Here is a tiny trained network, its code and every weight. The questions are about switching its units off for an input and a class, where a switched-off unit gives its printed mean instead of its output.

import numpy as np


def w(rows, s, z=0):
    codes = np.array(rows[::2]) - 128.0
    scale = np.full(codes.shape[1], s)
    scale[-1] = z or s
    return codes * scale


def f(y):
    return y / 2 * (1 + np.tanh(0.7978845608 * (y + 0.044715 * y**3)))


def log_softmax(a):
    a = a - a.max(-1, keepdims=True)
    return a - np.log(np.exp(a).sum(-1, keepdims=True))


def net(x, mask):
    res = np.array(x, float).reshape(1, 7) / 4 @ E
    y = f(res @ A[0][:, :-1].T + A[0][:, -1])
    res = res + np.where(mask, y, B[0][:, -1]) @ B[0][:, :-1]
    return log_softmax(res[-1] @ U[:, :-1].T + U[:, -1])


A, B = {}, {}
E = w([
[111,122,129,138,118,133,134,124,131,127],'x0',
[162,150,192,107,62,149,97,146,200,134],'x1',
[172,49,127,119,63,78,113,110,143,154],'x2',
[187,118,124,166,80,180,168,91,79,27],'x3',
[122,131,124,125,123,121,139,124,138,122],'x4',
[89,93,108,66,131,163,65,143,169,44],'x5',
[196,145,66,168,127,119,104,254,201,187],'x6',
],0.0088)
A[0] = w([
[179,36,113,149,107,95,99,87,108,130,74],'N0',
[86,254,106,192,195,194,140,136,116,83,54],'N1',
[161,122,60,180,121,161,126,208,155,136,11],'N2',
[84,85,29,97,123,139,107,164,148,38,80],'N3',
[143,186,109,194,103,95,204,100,104,167,56],'N4',
[178,120,112,194,74,150,158,142,124,55,113],'N5',
[149,192,192,109,90,173,111,132,149,136,47],'N6',
[184,127,117,145,119,184,144,112,104,86,27],'N7',
[138,37,126,135,100,77,131,125,135,135,1],'N8',
[113,72,50,159,212,126,154,137,79,126,237],'N9',
],0.0097,0.0039)
B[0] = w([
[187,89,57,92,134,130,192,136,103,145,186],'N0',
[184,42,51,84,126,103,168,149,95,161,253],'N1',
[66,94,158,108,140,108,153,9,57,77,207],'N2',
[214,102,198,148,186,166,120,129,125,192,217],'N3',
[187,74,199,101,208,195,69,131,144,130,209],'N4',
[78,189,147,91,117,109,120,156,176,165,222],'N5',
[161,23,70,178,45,108,117,117,176,118,175],'N6',
[63,130,101,153,162,73,81,90,131,205,180],'N7',
[99,92,42,118,182,140,134,183,108,114,162],'N8',
[103,137,141,164,17,118,108,119,234,102,245],'N9',
],0.014,0.0073)
U = w([
[166,134,152,121,85,128,135,138,153,124,255],'0',
[169,78,48,113,126,133,175,207,104,129,64],'1',
[186,110,156,194,2,122,99,138,168,94,120],'2',
[199,97,221,156,182,187,75,153,131,139,30],'3',
[106,104,188,119,120,87,147,24,56,52,114],'4',
[54,195,116,112,152,91,72,168,180,240,99],'5',
[184,157,159,130,72,129,135,152,131,120,218],'6',
[133,237,136,171,122,145,123,233,54,66,79],'7',
],0.0082,0.0092)

Each question gives the input, the list of numbers given to net, and the class t.
The units are the neurons (one row each of A and B). Each row of codes is followed by its name. A weight is (code - 128) times the scale printed after its matrix; where a second scale follows, it is the last column's (A, B and U).
mask holds one flag per neuron, in row order. A switched-off neuron (its flag False) gives its mean, the last column of its row in B, instead of its output. The means were averaged over made-up inputs and are rounded, as every weight is.
A unit's drop is (log p(t) with every unit on - log p(t) with that unit switched off) / (log p(t) with every unit on - log p(t) with every unit switched off).
The circuit of an input: a set's keep is (log p(t) with only the set's units on - log p(t) with every unit switched off) / (log p(t) with every unit on - log p(t) with every unit switched off). Starting from all 10 units, units are removed one at a time, each time the one whose removal leaves the highest keep (on an exact tie, the one counted first), for as long as the keep stays at least 0.8.
circuit, biggest first: the units of the circuit, biggest drop first
unit that matters most: the unit with the biggest drop
top k neurons: the k neurons with the biggest drops, biggest first
drop of u: that unit's drop, to one decimal
input [-1,-2,6,-1,-2,1,-1], class 1: unit that matters most : N0
input [-2,8,-3,3,-3,-6,-1], class 2: top 2 neurons : [N6; N3]
input [-7,-8,-6,1,-8,-2,-5], class 0: top 4 neurons : [N9; N1; N6; N0]
input [-5,-2,-2,3,4,0,5], class 4: top 2 neurons : [N2; N6]
input [4,2,5,7,4,2,1], class 5: circuit, biggest first : [N5; N7]
input [4,6,-6,2,0,-3,1], class 1: top 2 neurons : [N9; N1]
input [-1,6,8,0,-6,2,5], class 1: circuit, biggest first : [N8; N0]
input [-3,-3,-2,-4,2,6,-5], class 3: top 2 neurons : [N3; N2]
input [3,-2,-6,8,-7,-5,-5], class 5: circuit, biggest first : [N7; N5]
input [0,-4,-2,6,-2,5,-2], class 5: top 2 neurons : [N7; N5]
input [1,3,-5,8,4,-2,2], class 5: top 2 neurons : [N5; N7]
input [5,-2,6,0,-4,-7,5], class 3: top 3 neurons : [N4; N1; N6]
input [-2,-7,-8,4,6,-2,-6], class 1: top 2 neurons : [N1; N2]
input [3,5,-1,3,-4,3,8], class 4: top neuron : [N2]
input [-4,-8,3,5,5,7,8], class 2: top 2 neurons : [N9; N4]
input [6,-6,5,-3,-3,3,4], class 2: top 2 neurons : [N9; N1]
input [-4,-1,-5,-5,4,-1,3], class 1: top 3 neurons : [N1; N5; N7]
input [7,7,-1,1,-5,8,-2], class 3: top 2 neurons : [N3; N9]
input [2,-3,8,-4,-5,1,-1], class 1: top 2 neurons : [N8; N0]
input [-7,8,-5,-3,4,4,-8], class 2: unit that matters most : N6
input [8,-7,-1,4,-3,0,8], class 4: drop of N2 : 1.7
input [-1,1,1,-3,4,-7,-3], class 3: drop of N2 : 0.1
input [1,2,-8,-3,-7,-2,3], class 1: drop of N1 : 0.5
input [6,-3,1,-2,-2,8,7], class 3: drop of N1 : 0.0
